Here is a tiny trained network, its code and every weight. The questions are about switching its units off for an input and a class, where a switched-off unit gives its printed mean instead of its output.

import numpy as np


def w(rows, s, z=0):
    codes = np.array(rows[::2]) - 128.0
    scale = np.full(codes.shape[1], s)
    scale[-1] = z or s
    return codes * scale


def f(y):
    return y / 2 * (1 + np.tanh(0.7978845608 * (y + 0.044715 * y**3)))


def log_softmax(a):
    a = a - a.max(-1, keepdims=True)
    return a - np.log(np.exp(a).sum(-1, keepdims=True))


def net(x, mask):
    res = np.array(x, float).reshape(1, 6) / 4 @ E
    y = f(res @ A[0][:, :-1].T + A[0][:, -1])
    res = res + np.where(mask, y, B[0][:, -1]) @ B[0][:, :-1]
    return log_softmax(res[-1] @ U[:, :-1].T + U[:, -1])


A, B = {}, {}
E = w([
[150,178,85,102,169,102,139,139,196,83],'x0',
[79,248,183,166,96,106,175,136,128,68],'x1',
[101,148,70,128,147,146,132,134,89,144],'x2',
[157,104,132,179,157,101,127,134,81,114],'x3',
[141,108,102,181,137,91,153,104,130,173],'x4',
[149,125,131,144,126,138,109,167,116,91],'x5',
],0.012)
A[0] = w([
[104,176,122,146,113,92,194,144,104,100,124],'n1',
[85,144,114,96,89,131,77,136,173,151,205],'n2',
[155,79,129,75,220,134,53,143,132,180,77],'n3',
[105,193,138,183,62,152,216,95,94,79,51],'n4',
[81,167,172,158,120,125,117,144,151,114,96],'n5',
[160,171,136,72,210,110,115,137,163,129,141],'n6',
[174,160,72,47,168,15,151,142,154,92,1],'n7',
[109,101,178,128,1,145,114,121,36,187,153],'n8',
[164,102,80,101,114,159,123,126,123,138,130],'n9',
],0.0088,0.0017)
B[0] = w([
[191,79,133,126,109,109,54,96,89,82,201],'n1',
[126,130,126,100,129,125,111,86,95,208,167],'n2',
[158,98,101,94,86,81,135,98,87,94,244],'n3',
[122,110,77,53,62,81,142,130,106,101,231],'n4',
[104,142,150,138,100,90,106,82,80,104,176],'n5',
[78,153,113,162,179,109,113,170,169,146,182],'n6',
[32,97,143,154,175,255,169,139,168,112,206],'n7',
[87,196,130,157,213,165,135,235,205,105,255],'n8',
[145,112,130,37,159,74,87,118,96,141,182],'n9',
],0.0087,0.0084)
U = w([
[153,73,134,78,1,64,47,97,91,98,2],'0',
[95,144,160,186,128,187,113,188,146,128,254],'1',
],0.0096,0.00051)

Each question gives the input, the list of numbers given to net, and the class t.
The units are the neurons (one row each of A and B). Each row of codes is followed by its name. A weight is (code - 128) times the scale printed after its matrix; where a second scale follows, it is the last column's (A, B and U).
mask holds one flag per neuron, in row order. A switched-off neuron (its flag False) gives its mean, the last column of its row in B, instead of its output. The means were averaged over made-up inputs and are rounded, as every weight is.
A unit's drop is (log p(t) with every unit on - log p(t) with that unit switched off) / (log p(t) with every unit on - log p(t) with every unit switched off).
unit that matters most: the unit with the biggest drop
k most important neurons: the k neurons with the biggest drops, biggest first
drop of u: that unit's drop, to one decimal
input [-6,-5,6,-6,-4,-1], class 1: unit that matters most -> n8
input [7,7,2,-4,1,-2], class 0: 2 most important neurons -> (n4; n1)
input [4,4,4,3,4,-3], class 0: 2 most important neurons -> (n8; n1)
input [-5,-4,-7,-3,-8,6], class 1: 2 most important neurons -> (n8; n4)
input [-6,-4,7,0,2,-7], class 1: 3 most important neurons -> (n8; n4; n1)
input [6,8,6,6,2,1], class 0: 2 most important neurons -> (n4; n1)
input [-8,-7,-4,2,-2,-5], class 1: 3 most important neurons -> (n8; n4; n1)
input [-3,-2,-1,2,-5,-3], class 1: 3 most important neurons -> (n4; n8; n1)
input [4,-2,-5,7,1,-1], class 1: 3 most important neurons -> (n4; n7; n1)
input [5,-4,-1,0,-2,4], class 1: 2 most important neurons -> (n7; n4)
input [-8,3,-3,-6,7,-5], class 1: drop of n8 -> 1.5
